How the items are linked:
* | ga gu
gaze | zela bazi
voma | nuba kinu
kage | nive gozo
poze | leme seso
kinu | reti limi
zoso | sovo voma
mane | nuzi nera
tire | voma zimi
leme | sova gese
tipa | fupa redi
foze | sazi vaga
zimi | rovu savo
numa | pepu limi
nera | zume node
gafu | meka rovu
vife | vafu gusi
nive | tufe veza
romu | pufo tufu
meka | meka romu
rono | gozo sudu
pemi | rovu pemi
nuga | redi vafu
redi | gusi fupa
zume | sivu tibe
duno | romu sera
dono | rono fivi
fimi | rifi vaga
seso | node pusa
sudu | regu nuba
fupe | kinu bele
mosa | gozo meka
suzi | bake rigi
pepu | meka duno
sovo | gafu savo
zela | bazi kage
gozo | veza zoso
sera | tufu pemi
rigi | tipa nuga
bele | numa tive
tibe | peso leme
regu | voma tugo
maro | bise gusi
tufe | rono reti
fivi | tupo gafu
pusa | belo gaze
reti | peso dono
sivu | poze bili
reda | mane sazi
bise | nuga vife
bake | pemi tafi
bazi | sova nuba
vaga | gaze tifa
tugo | mosa sovo
sova | pusa vaga
tive | bele meka
tafi | limi pemi
rovu | fupe tive
kise | tafi bake
tupo | tufe tire
vafu | fupa nuzi
belo | gese zela
nuba | veza tupo
gusi | vife reda
veza | veza fimi
fupa | reda gusi
pufo | kise suzi
rifi | tifa nive
tufu | suzi pufo
savo | tive pepu
limi | suzi neza
gese | gese rifi
node | tibe bili
peso | seso nuzi
nuzi | foze zume
neza | nuga bise
sazi | suzi poze
tifa | bazi tufe
bili | leme nive

The rows follow the links: the fewer symbols apart two items are, the more alike their rows tend to be.

Each row is also shifted at random along 10 hidden directions that mean nothing.

Rows with their items:
(+112, +54, +46, -46, -30, -34, -7, +90, -70, +51, -7, +3, +63, +48, -14, -24, -98, -36, +70, -6, -64, +24, +95, -86, -88, -33, +7, +39, -70, -58, -22, -33, +44, -38, +32, +24, +20, +5, +36, -54, +83, +90, +50, +65, -58, +21, +20, -5, +12, -44, +0, +3, +51, +26, -44, -111, -76, +8, -55, -68, +42, -18, +78, +26, -78)
item: fupe
(-98, -18, +97, -31, +72, +14, +39, +79, -74, -85, +3, +26, +34, -4, +47, -24, -44, -3, +80, -52, +18, -172, -11, +77, +75, -176, +144, +114, +49, +34, -20, -143, +62, +50, +137, -91, -14, -43, +162, -164, -43, -24, +76, -2, +28, +50, -9, +16, -8, -58, +83, +120, -64, +104, +50, -114, -3, +81, -59, +58, -21, +41, -6, -9, +59)
item: zoso
(+209, +72, -60, -79, -46, +4, -35, +193, +1, +16, -69, -153, -48, +21, +74, +72, +38, -132, -18, -23, -60, +34, -50, -42, +59, +55, -21, +152, -32, +55, -79, -71, +73, +4, -57, -26, -63, +47, +103, -144, +71, +32, +73, +170, +45, -44, +86, +67, -74, -133, -20, +30, +64, +222, -25, -183, -1, -64, -76, +63, +151, -10, +48, -81, +33)
item: neza
(+39, +66, -21, +46, -24, -9, +73, +100, +58, -11, +10, -27, -67, -58, -55, +16, +3, -19, +20, -83, -68, -8, -204, +102, -9, +114, -114, +13, +59, +66, -46, -43, +37, +37, -130, +48, -40, -44, -61, +1, +8, +5, +106, -13, +168, -101, +8, -23, -29, +62, -8, +37, -3, -39, +74, +61, +11, +58, -32, -10, +131, +57, -18, -96, -58)
item: redi
(-356, -96, +57, +36, +42, +29, +67, -47, +19, -82, -29, +6, -13, +86, +118, -63, -32, +48, -5, -28, +20, -72, +31, +2, -18, -147, +69, +0, +93, +21, +66, -59, -83, -58, +231, -90, +69, +45, -7, -107, -31, -10, +71, +16, +48, +29, -1, -57, -92, -15, +34, +9, -1, -6, -13, -148, -59, +84, -19, -90, -29, +159, -27, +9, +24)
item: seso
(-69, -86, -16, +72, +74, +7, -11, -52, +87, -30, +58, +25, -74, -8, +16, +88, +23, -52, -36, +60, +67, +11, +99, +54, -127, -101, -33, -37, -15, +17, +15, +131, -57, -50, -85, -72, +58, +70, +11, +21, +20, -91, +66, +40, -34, +55, +138, +25, +71, +14, +20, -40, -48, -66, -64, -30, -25, +90, +132, +15, -77, -49, -81, -8, +123)
item: gaze
(+106, -93, -132, +105, -12, +25, -41, +36, -64, +53, -82, -72, -78, -177, +138, +95, +94, +78, -38, +101, +51, +93, -155, +33, -7, +169, -143, +148, +37, +25, +2, +69, -185, +91, +38, +184, +76, +116, -151, +32, -4, +67, +224, -146, +129, -134, +83, +0, +84, +86, +4, +84, +22, +133, +83, +30, -109, +47, +13, -168, +74, +85, -51, +35, -58)
item: sazi
(+81, +120, -37, -13, -10, -7, +30, +133, +61, +20, +1, -36, -15, +20, -75, +84, -49, -106, +112, -140, -60, -42, -51, +4, -109, +35, -99, +27, +27, +60, -32, -85, +105, -30, -141, -44, +40, -54, +1, -77, +17, +27, -26, +101, +99, -4, +41, -26, -57, -27, -23, +5, +56, -60, -43, -98, +36, +88, +84, +25, +131, +56, +23, -124, +20)
item: vafu
(-67, -38, +68, +99, +45, -35, +35, +62, +12, +63, -112, -50, -150, +58, -111, -96, +46, -77, -4, -77, -36, -19, -55, +83, -51, +51, -16, +37, +84, +4, +112, -142, +149, -55, -34, -164, -77, +38, -33, -39, +65, -52, +215, +106, +96, +28, +60, -4, -28, +20, -109, +46, +19, -27, +24, -55, +31, +81, -31, +35, -26, +74, -47, -112, -1)
item: nive
(+32, -85, +78, +35, +36, -84, -70, -55, -34, +108, -56, -49, -8, -104, +99, +5, -16, +25, +23, +18, +75, +32, +64, -187, -60, +65, +51, +2, -111, -48, +35, +55, -43, -52, +34, +3, +50, +94, -19, -12, -11, +11, +56, -17, -11, +32, -10, -29, -21, +9, -36, -24, +22, +24, -27, -64, +32, -12, -17, +26, -123, -10, -8, +51, +90)
item: rifi
(-250, +22, -43, -89, -52, -42, +107, -168, +32, -138, -1, +44, +68, +112, +16, -72, -55, +9, +26, -18, +22, -69, +94, -86, +65, -20, +103, -54, +142, -50, +50, -100, -73, -47, +184, -42, +87, -123, -37, -36, +23, +35, -354, -36, -56, +30, -118, +37, -96, -14, +33, -63, +149, -99, +18, -144, +56, -257, -18, +29, -61, +139, +85, +85, +1)
item: sivu
(+6, -56, +44, +90, +75, +59, -59, +84, -81, +119, -39, -93, +58, +2, +80, +53, +8, +7, +31, +19, -39, 0, +37, +0, -44, -139, -45, -24, -20, -25, -8, +43, +55, +96, +16, -48, -12, +103, +15, -58, +1, +76, +216, +91, -13, +53, +14, -2, +35, -54, -34, +106, -49, +142, -57, +20, -55, +204, -3, -86, +54, +27, +134, +39, -129)
item: duno
(+4, +14, -43, -33, 0, +21, -19, -95, +2, +13, +141, +31, +92, -14, -35, +96, +27, +52, +97, +69, -6, -111, +88, +58, -39, -174, -2, -187, +5, +48, -73, +117, +19, +49, -21, +34, +64, -126, +90, -19, -20, -12, -306, -7, -144, -13, -98, -11, +44, -52, +106, -42, -74, -127, -116, +134, +96, +55, +181, +66, -70, -78, +50, +68, +72)
item: tufu
(-61, +38, +8, -42, -21, +22, +87, +54, +88, -69, +8, -51, -88, +53, +3, -18, +21, -78, -151, -80, -7, +33, -79, -27, +157, +50, -22, +51, +57, +41, -51, -36, -5, -17, -94, -30, -67, -16, +49, +25, +16, -55, -3, +53, +69, -1, -20, +18, -94, +10, -37, -16, +22, +19, +83, +24, +24, -95, -52, +49, +59, -39, -9, -77, -4)
item: bise
(+116, +57, +10, -24, -36, +30, -3, +69, -2, +11, +6, +100, +35, +30, -171, -96, -18, -35, +46, -30, -68, +62, -86, +138, -89, +68, -36, -18, 0, -20, +25, -47, +124, -20, -106, +1, -65, -61, -101, +88, +12, +17, +64, -15, 0, -43, +65, +1, +71, +64, -11, +14, -19, -103, +24, +23, -6, +15, -70, -6, +69, -13, -27, -103, -93)
item: tire
(-65, -131, -75, +59, +82, +48, -21, +50, -56, +1, -83, -140, +18, +46, -7, +81, -11, -129, -38, +73, +9, +67, +17, -31, -138, +85, -41, -59, +189, -125, -5, -10, -32, +73, -82, -31, +75, +88, -186, +76, +114, +16, +4, +80, +4, -41, +83, +59, +97, +89, -11, -3, +82, -62, +54, -128, -32, +22, +3, -42, +54, +85, +78, -82, -59)
item: romu
(+0, -82, -18, +77, -84, +52, -84, +32, +20, +42, -31, -25, -84, +7, +14, -79, +135, -6, -97, +101, +9, +41, -165, +153, +14, +53, +37, -13, -26, +3, +81, +14, -15, -32, +64, -3, -169, +59, -31, +50, -133, +0, +161, -19, +11, -133, +63, -60, +54, +60, +17, -40, -83, +92, -7, +134, -48, +85, -87, -15, -6, -29, -116, -27, -30)
item: dono
(-143, -162, -100, +109, +46, +21, -4, +45, -55, -99, -41, -48, +13, +70, +82, -36, -23, -4, +21, +117, +6, -9, -62, +79, -125, +63, +101, +38, +162, -109, +59, -79, -7, +17, +94, -40, -52, +113, -141, +24, -21, +42, +98, -9, +103, -68, +82, +124, +126, +172, +71, +36, +8, +49, +162, -170, -98, -7, -176, -31, +45, +202, -33, -29, -50)
item: regu
(-1, -39, -152, +92, -53, -6, -158, -32, +26, -38, -88, -87, -32, +130, +93, +107, +48, -14, -28, +158, +106, -63, +193, -175, -109, +180, +129, -45, -63, -51, +110, -39, -132, -80, +86, -86, -107, +192, +86, +0, -117, -137, -185, +97, -11, +43, +49, -64, +41, -48, -26, -280, +24, +81, -183, -74, -44, +22, +134, +21, -155, -6, -121, +48, +308)
item: foze
(+38, +33, -76, -6, -77, -4, -3, -60, -26, +43, +75, +48, 0, +95, -49, -58, +49, +182, +19, +123, -50, +36, +67, +1, +28, +67, -45, -116, -29, +11, -13, +77, +50, -7, +23, +42, -100, +32, -4, +95, +11, -3, -90, -10, -43, +6, -91, +7, +14, +44, +2, -105, -69, -25, -60, +190, -18, -55, -51, +37, -68, -20, -25, +54, -24)
item: tafi
(-124, +36, +80, +21, +16, +33, +122, +61, +50, -15, -14, -8, -36, -23, +53, -89, -25, +10, -80, -156, -43, +75, -146, -41, +137, +50, -55, +63, +63, +12, -49, -20, -8, +37, -21, +61, -49, +5, -59, +36, +9, +82, +173, -33, +113, +41, -41, +3, -152, +87, -54, +97, +60, +92, +163, +27, -24, -59, -173, -49, +123, +62, +96, -10, -211)
item: maro
(-70, +32, -56, +117, -62, -39, +22, -121, +57, -37, +80, +90, +1, +84, -122, -142, +77, +110, +42, +93, -61, -93, -56, +222, +5, +50, +69, -154, +22, -30, +139, -44, +125, +5, +57, -67, -282, -61, +6, +78, -85, -34, -113, +7, +24, -12, -100, +80, +71, +103, -4, -40, -76, -44, +9, +201, +73, -56, -81, +98, -83, +79, -32, +75, -63)
item: gozo
(+67, +51, +2, -80, -106, -19, -43, +93, -48, +24, +21, +31, +94, +21, -94, -89, -84, +40, +198, +9, -90, -43, -86, +41, -145, +116, +52, -40, -16, -11, -19, -87, +62, -74, +78, +73, -20, -110, -54, -53, +3, +50, -89, -45, +12, -161, -23, -123, +22, +16, +124, -77, -16, -136, -43, -60, +15, +2, -79, +14, +18, +40, -44, -66, +10)
item: kinu
(-89, +31, +54, -10, +25, -20, +50, -147, +134, -3, +102, +149, -7, -30, -153, -23, -47, +41, -9, -63, -20, +61, +28, +100, -85, -89, -135, -169, -56, +39, +1, +157, +17, -52, -161, -14, +117, -58, -102, +134, +18, -84, -15, -42, -7, +42, +34, -39, +5, +18, -41, +10, -57, -311, -56, +128, +59, +49, +135, +21, -39, -60, -92, -76, +33)
item: pusa

From each start, follow one symbol. Which item do you reach?
Answers are names.
start (-24, +32, -1, +14, +21, -13, +21, -48, -34, +2, +90, +35, +191, +5, +23, +26, -76, +15, +102, +34, -34, -49, +116, -30, -57, -160, +61, -113, -11, -87, -5, +45, +35, +69, +69, +29, -9, -56, +27, -19, +3, +128, -122, +12, -101, +68, -95, +82, +63, -15, +30, +49, +21, +16, -18, -8, +18, +9, -12, -30, +29, +26, +205, +142, -154)
gu	romu
start (+3, -37, +66, -6, +79, -31, -41, +53, -82, -22, -5, -45, +82, -61, +17, +55, -76, -28, +82, -40, +12, -105, -24, -4, -37, -48, +79, +31, +11, -31, +4, -75, +35, +66, +18, -27, +69, -23, +28, -91, -7, -28, -20, -29, +42, -22, -15, +13, +65, -21, +66, +78, -38, -48, +40, -105, +49, +87, +10, +32, -7, +37, -17, -37, +67)
gu	meka
start (+32, -92, +25, +32, +43, -68, -9, +13, -32, +23, -97, -57, -128, -171, -71, +9, +21, -91, -37, -41, +70, +33, -132, -14, -13, +227, -40, +117, +76, -10, +29, -40, -69, -6, -82, +69, +76, +12, -133, +42, +103, -102, +101, -103, +89, -130, +63, -42, +47, +96, +8, -3, +51, -99, +113, -42, +38, -40, +41, +25, -88, -14, -118, -107, +100)
gu	vaga
start (-166, -1, +76, -64, -61, +47, +17, -14, +48, -67, +39, +57, -23, +53, -8, -78, +23, -24, +24, -20, +20, -131, -44, +77, +44, -131, +136, -22, +29, +79, -5, -29, -21, -97, +153, -37, -55, -113, +123, -95, -88, -29, -141, -42, -68, -68, -27, -121, -77, -31, +127, -87, -66, -30, -72, +7, +31, +38, +33, +52, -75, -56, -50, +21, +94)
gu	dono
start (+92, -24, -52, -29, -36, +1, -21, +122, -41, +50, +11, -73, -14, +109, +16, +37, -2, +24, +59, +78, -69, -7, +33, -3, -84, -26, -44, -4, -14, +14, -63, -9, +81, -54, +1, -25, -11, +38, +46, -87, +80, +43, +43, +127, -7, -28, +10, +7, +1, -14, +62, -17, -41, +56, -46, -66, -60, +67, -34, +0, +58, +5, +14, -39, +8)
gu	neza
start (-137, -71, +78, -6, +38, +4, +18, -24, -49, -47, +20, +35, +102, -4, -10, -48, -131, -4, -23, -24, +45, +14, -38, -57, -47, +23, +61, -73, +69, -148, -3, -2, -101, +31, +20, +71, +90, -41, -127, +118, +38, +22, -52, -139, -21, -47, -44, -43, +86, +150, +68, -23, -10, -191, +137, -15, -33, +7, -57, -78, -36, +20, +14, -31, -78)
gu	rovu
start (+58, -19, -63, -31, -79, +40, -64, -24, +24, -46, +15, +23, -28, -13, +3, -49, +122, -45, -51, +105, +44, +5, -53, +100, +46, +70, +112, +34, -32, +1, +25, +14, -59, -36, +67, +28, -149, -37, +45, +25, -109, -23, -81, -53, -84, -100, +51, +9, +69, +7, +71, -73, -23, +99, -11, +57, -8, -84, -47, +56, -57, -75, -85, +36, +63)
ga	tufe
start (-50, -5, +63, +64, +69, +16, +34, -48, +74, -1, -11, +79, -124, -27, -138, -38, +30, -68, -82, -86, +27, +99, +38, +27, -21, +55, -103, -11, +25, +16, +31, +44, +0, -22, -154, -26, +4, +45, -69, +137, +63, -122, +136, -25, +13, +71, +86, -56, -12, +45, -113, -14, +2, -115, +2, +81, -12, +31, +81, +5, -77, -64, -81, -69, +20)
gu	tifa
start (+39, -1, +24, -63, -9, -82, +37, -65, +39, +13, +5, +3, -9, -136, -22, -26, +27, -6, -10, -36, -37, +61, -89, +60, +58, -2, -45, +10, -28, +27, -25, +51, -4, -6, -34, +63, +93, -61, -62, -9, +90, -18, +9, -51, +21, -84, +4, +43, -61, -48, -16, +91, +40, -69, +26, -15, +88, -102, -28, +45, +10, -12, -20, -12, -20)
ga	gese
start (+24, +97, -103, -20, -120, -55, -14, +25, +73, -29, +54, -20, +67, +70, -33, +21, -58, +38, +149, +11, -80, -88, -70, -45, -120, +150, +16, -153, +7, +13, -21, -66, +46, -45, -4, +31, -69, -58, -35, -46, -41, +13, -274, +33, +78, -93, -70, -37, -61, +33, +52, -142, +20, -102, -70, -46, +82, -52, -55, +84, +53, +92, +7, -37, +60)
ga	redi
start (+124, +117, -112, +73, -50, +15, -82, +87, +27, +26, -31, -39, +2, +99, +36, +93, +8, +4, +95, +25, -35, -66, +82, -82, -87, +74, -1, -6, -82, +19, +62, -58, +39, -24, +11, -85, -106, +96, +88, -56, -110, +22, -63, +139, +47, +66, +11, -22, -10, -80, -69, -93, +25, +135, -165, -46, -23, +83, +50, -10, +47, +45, +18, +35, +94)
ga	mane
start (-89, +22, -24, -5, -34, -23, +65, -57, +78, -21, +125, +23, -18, -27, -23, +23, -45, +85, +51, -18, +5, -43, -102, -4, -32, +51, -76, -169, +63, +62, -81, +72, -42, -10, -79, +118, +55, -118, -73, +63, -28, -12, -217, -100, +47, -88, -109, -60, -21, +125, +91, -83, -38, -226, +48, +143, +64, +5, +59, +45, +20, +4, -29, -20, +49)
gu	nuga
start (-219, -50, -84, +63, -47, -41, +8, -223, +44, -42, +28, +47, +27, +79, +129, -53, +11, +171, -42, +129, +34, +22, +65, -35, -4, +17, +64, -144, -11, -65, +101, +50, -118, -47, +189, +16, -19, +58, -95, +83, -87, +61, -141, -51, -22, +13, -92, +27, -18, +65, -29, -81, +18, -32, -8, +59, -34, -98, -41, -70, -65, +118, -21, +145, -19)
ga	leme
start (-29, +10, +26, -72, +16, -9, -2, +13, -103, -125, -27, +6, +114, -61, +63, -35, -62, +13, -16, -6, +24, -51, -35, -49, +143, +63, +163, +104, +39, -94, -16, -103, -86, +109, +146, +97, -21, -47, +28, -34, -7, +2, -93, -116, +12, -43, -79, +49, +20, -34, +69, +59, +42, +117, +122, -70, +15, -157, -177, -2, -15, +37, +57, +52, -47)
ga	gafu
start (-177, -223, +14, +113, +75, -26, -89, -39, +8, 0, -41, -94, -79, -32, +207, +46, +15, +56, -109, +102, +77, +41, +7, -67, -80, -5, +59, -24, -78, -48, +27, +103, -153, -47, +79, -31, +38, +235, -24, -5, -32, -90, +248, +26, +66, -15, +102, -11, +35, +27, +17, -28, -74, +53, +10, -80, -66, +119, -22, -46, -86, +22, -139, -29, +143)
gu	zela
start (+155, -31, +11, 0, -12, +6, -68, +56, -31, +102, +3, +21, +4, -90, -53, +12, +27, -51, +120, +14, -25, +3, -115, +150, -151, -33, -38, +20, -19, +37, +4, +24, +114, -4, -63, -5, +24, -63, -88, -6, -71, +84, +59, -21, -15, -109, +81, -15, +103, +62, +57, +60, -50, -54, -6, -20, +41, +104, +36, +1, +56, +2, -44, -52, +3)
ga	gozo
start (-93, -156, +40, +137, +24, +42, -103, +64, +12, +80, -121, -88, -114, +150, +13, -13, +28, -96, -28, +78, +51, +18, +35, -41, -218, +31, +64, -48, +29, -53, +120, -52, +59, -140, -3, -218, -89, +176, -50, +14, -80, -29, +159, +136, +5, +17, +133, -70, +56, +105, -31, -118, -45, -27, -54, -122, -87, +185, +6, -3, -57, +24, -106, -95, +132)
gu	reti
